Here is a tiny trained network, its code and every weight. The questions are about switching its units off for an input and a class, where a switched-off unit gives its printed mean instead of its output.

import numpy as np


def w(rows, s, z=0):
    codes = np.array(rows[::2]) - 128.0
    scale = np.full(codes.shape[1], s)
    scale[-1] = z or s
    return codes * scale


def f(y):
    return y / 2 * (1 + np.tanh(0.7978845608 * (y + 0.044715 * y**3)))


def log_softmax(a):
    a = a - a.max(-1, keepdims=True)
    return a - np.log(np.exp(a).sum(-1, keepdims=True))


def net(x, mask):
    res = np.array(x, float).reshape(1, 4) / 4 @ E
    y = f(res @ A[0][:, :-1].T + A[0][:, -1])
    res = res + np.where(mask, y, B[0][:, -1]) @ B[0][:, :-1]
    return log_softmax(res[-1] @ U[:, :-1].T + U[:, -1])


A, B = {}, {}
E = w([
[73,2,33,152,97,129,115,232,115],'x0',
[10,153,210,132,162,177,205,231,125],'x1',
[133,185,132,173,23,199,154,116,18],'x2',
[121,142,148,172,96,106,112,151,150],'x3',
],0.0074)
A[0] = w([
[114,60,110,122,63,166,103,189,156,11],'N1',
[225,108,83,106,40,148,61,122,119,82],'N2',
[106,156,121,254,172,12,131,208,217,223],'N3',
[166,124,94,93,86,93,75,59,90,83],'N4',
[80,168,164,118,147,131,170,164,101,63],'N5',
[139,63,82,124,99,149,124,211,110,14],'N6',
[81,118,167,122,159,234,160,176,138,49],'N7',
[71,52,69,152,110,137,71,169,134,3],'N8',
[195,98,59,35,138,107,86,84,187,148],'N9',
[71,25,74,31,88,189,54,201,107,189],'N10',
[120,154,110,163,29,190,134,120,20,144],'N11',
],0.0093,0.0053)
B[0] = w([
[71,193,187,147,225,185,165,135,150,164],'N1',
[26,40,124,99,141,219,149,158,130,209],'N2',
[73,99,79,57,163,131,195,116,173,246],'N3',
[63,132,131,180,161,217,184,213,128,201],'N4',
[14,140,149,168,63,161,138,179,132,171],'N5',
[133,169,172,138,167,224,181,152,153,173],'N6',
[96,86,2,168,120,178,217,179,157,188],'N7',
[206,192,181,179,142,209,99,129,144,186],'N8',
[19,160,134,107,100,169,167,191,199,243],'N9',
[93,145,157,13,188,171,134,127,203,255],'N10',
[69,228,56,63,163,48,87,105,238,241],'N11',
],0.0089)
U = w([
[84,137,80,96,160,105,130,101,191,210],'0',
[83,131,114,95,142,152,163,115,139,253],'1',
[77,83,80,200,106,217,178,180,110,81],'2',
[115,184,201,153,166,192,154,86,157,204],'3',
[120,105,86,87,146,99,113,168,132,167],'4',
[206,84,119,206,117,100,63,162,80,3],'5',
[207,41,81,205,90,95,46,206,32,3],'6',
[214,2,183,199,168,55,28,196,18,3],'7',
],0.0098,0.0056)

Each question gives the input, the list of numbers given to net, and the class t.
The units are the neurons (one row each of A and B). Each row of codes is followed by its name. A weight is (code - 128) times the scale printed after its matrix; where a second scale follows, it is the last column's (A, B and U).
mask holds one flag per neuron, in row order. A switched-off neuron (its flag False) gives its mean, the last column of its row in B, instead of its output. The means were averaged over made-up inputs and are rounded, as every weight is.
A unit's drop is (log p(t) with every unit on - log p(t) with that unit switched off) / (log p(t) with every unit on - log p(t) with every unit switched off).
The circuit of an input: a set's keep is (log p(t) with only the set's units on - log p(t) with every unit switched off) / (log p(t) with every unit on - log p(t) with every unit switched off). Starting from all 11 units, units are removed one at a time, each time the one whose removal leaves the highest keep (on an exact tie, the one counted first), for as long as the keep stays at least 0.8.
units of the circuit, in order: the units of the circuit, biggest drop first
most important unit: the unit with the biggest drop
top k neurons: the k neurons with the biggest drops, biggest first
drop when u is switched off: that unit's drop, to one decimal
input [1,-8,4,5], class 2: most important unit	N4
input [-8,8,-2,-7], class 2: units of the circuit, in order	N7, N5
input [-3,5,5,-3], class 0: top 2 neurons	N11, N4
input [2,8,-4,6], class 2: top 3 neurons	N7, N11, N5
input [0,7,7,-1], class 0: top 3 neurons	N11, N4, N2
input [-2,4,-3,1], class 2: top 2 neurons	N11, N10
input [6,-1,6,6], class 0: top 2 neurons	N11, N4
input [8,6,-2,-6], class 3: top 2 neurons	N10, N8
input [-7,-8,-5,5], class 2: top 2 neurons	N4, N11
input [5,0,-3,1], class 3: top 2 neurons	N8, N11
input [-2,4,-3,-1], class 2: top 2 neurons	N11, N10
input [0,-3,2,1], class 4: drop when N10 is switched off	0.2
input [7,-1,1,-1], class 3: drop when N9 is switched off	0.0
input [2,-5,-4,-1], class 2: units of the circuit, in order	N11
input [1,5,8,5], class 0: drop when N11 is switched off	1.4
